Here is a tiny trained network, its code and every weight. The questions are about switching its units off for an input and a class, where a switched-off unit gives its printed mean instead of its output.

import numpy as np


def w(rows, s, z=0):
    codes = np.array(rows[::2]) - 128.0
    scale = np.full(codes.shape[1], s)
    scale[-1] = z or s
    return codes * scale


def f(y):
    return y / 2 * (1 + np.tanh(0.7978845608 * (y + 0.044715 * y**3)))


def log_softmax(a):
    a = a - a.max(-1, keepdims=True)
    return a - np.log(np.exp(a).sum(-1, keepdims=True))


def net(x, mask):
    res = np.array(x, float).reshape(1, 7) / 4 @ E
    y = f(res @ A[0][:, :-1].T + A[0][:, -1])
    res = res + np.where(mask, y, B[0][:, -1]) @ B[0][:, :-1]
    return log_softmax(res[-1] @ U[:, :-1].T + U[:, -1])


A, B = {}, {}
E = w([
[233,118,97,136,69,243,143,86],'x0',
[102,129,181,62,128,123,96,164],'x1',
[200,73,142,113,162,156,186,159],'x2',
[59,254,144,199,94,127,245,148],'x3',
[135,148,229,167,89,193,83,240],'x4',
[93,132,27,113,64,168,124,228],'x5',
[68,107,122,149,192,133,25,133],'x6',
],0.0086)
A[0] = w([
[99,163,217,131,60,156,147,142,5],'n0',
[99,106,133,125,128,126,132,126,4],'n1',
[61,140,114,123,177,61,92,144,38],'n2',
[129,202,37,153,104,121,168,141,39],'n3',
[141,51,23,129,130,135,94,153,39],'n4',
[229,69,198,65,103,82,188,155,92],'n5',
[150,86,47,141,132,143,113,130,6],'n6',
[141,218,231,158,127,148,160,106,52],'n7',
[80,117,181,168,203,1,120,9,149],'n8',
[171,32,233,123,177,180,18,142,111],'n9',
[154,76,219,133,217,88,151,112,9],'n10',
[205,103,169,61,124,122,161,138,193],'n11',
[212,17,97,151,125,165,156,115,77],'n12',
[228,43,74,120,128,200,139,54,75],'n13',
[202,81,92,89,110,180,133,46,144],'n14',
[31,146,85,76,145,58,105,125,51],'n15',
[166,170,150,54,56,131,133,56,49],'n16',
],0.009,0.0029)
B[0] = w([
[151,184,130,172,142,140,156,150,182],'n0',
[128,109,124,140,157,127,113,132,119],'n1',
[150,59,80,65,171,99,156,98,182],'n2',
[96,141,190,142,66,171,58,202,195],'n3',
[108,220,206,202,136,170,137,140,188],'n4',
[52,102,130,84,67,156,60,161,195],'n5',
[118,173,195,164,124,109,152,140,161],'n6',
[139,182,188,180,142,169,128,152,206],'n7',
[254,228,128,175,209,66,251,68,247],'n8',
[58,26,142,64,6,167,27,214,253],'n9',
[86,151,187,188,67,198,90,203,187],'n10',
[99,42,126,73,107,126,103,100,189],'n11',
[126,102,62,64,121,74,134,102,211],'n12',
[186,166,59,41,232,57,198,24,245],'n13',
[186,152,76,129,216,65,169,94,225],'n14',
[127,79,72,66,145,122,103,118,192],'n15',
[173,92,90,112,196,106,173,108,162],'n16',
],0.0074,0.011)
U = w([
[80,38,122,105,33,184,76,144,2],'0',
[188,131,91,107,193,66,204,67,202],'1',
[159,214,171,244,96,188,172,130,135],'2',
],0.011,0.00075)

Each question gives the input, the list of numbers given to net, and the class t.
The units are the neurons (one row each of A and B). Each row of codes is followed by its name. A weight is (code - 128) times the scale printed after its matrix; where a second scale follows, it is the last column's (A, B and U).
mask holds one flag per neuron, in row order. A switched-off neuron (its flag False) gives its mean, the last column of its row in B, instead of its output. The means were averaged over made-up inputs and are rounded, as every weight is.
A unit's drop is (log p(t) with every unit on - log p(t) with that unit switched off) / (log p(t) with every unit on - log p(t) with every unit switched off).
unit that matters most: the unit with the biggest drop
k most important neurons: the k neurons with the biggest drops, biggest first
drop when u is switched off: that unit's drop, to one decimal
input [-4,-7,2,5,-6,-4,-5], class 2: 2 most important neurons	n13, n3
input [-6,6,4,1,3,-7,-3], class 2: unit that matters most	n8
input [-4,-5,4,4,-2,-7,2], class 2: 2 most important neurons	n10, n13
input [7,-5,-7,8,-7,-1,-7], class 2: 3 most important neurons	n3, n7, n12
input [6,2,8,5,3,4,-8], class 1: 3 most important neurons	n9, n13, n16
input [-4,4,-3,-8,-4,4,5], class 0: 2 most important neurons	n9, n13
input [-2,-2,3,-5,0,-2,-2], class 0: 3 most important neurons	n9, n5, n10
input [-5,-5,3,1,3,8,2], class 2: 4 most important neurons	n9, n11, n5, n12
input [0,2,1,-5,0,-3,-5], class 0: 2 most important neurons	n5, n9
input [-8,-3,6,4,5,-8,8], class 2: 2 most important neurons	n10, n8
input [-3,-5,0,6,-8,5,-6], class 2: 2 most important neurons	n3, n9
input [-7,-8,2,-7,6,-6,3], class 0: drop when n9 is switched off	1.3
input [-4,-2,8,3,5,1,-2], class 2: drop when n9 is switched off	2.7
input [7,2,-5,-4,-4,8,2], class 1: most important neuron	n13
input [-4,-6,-1,-1,3,3,-7], class 0: drop when n4 is switched off	0.3
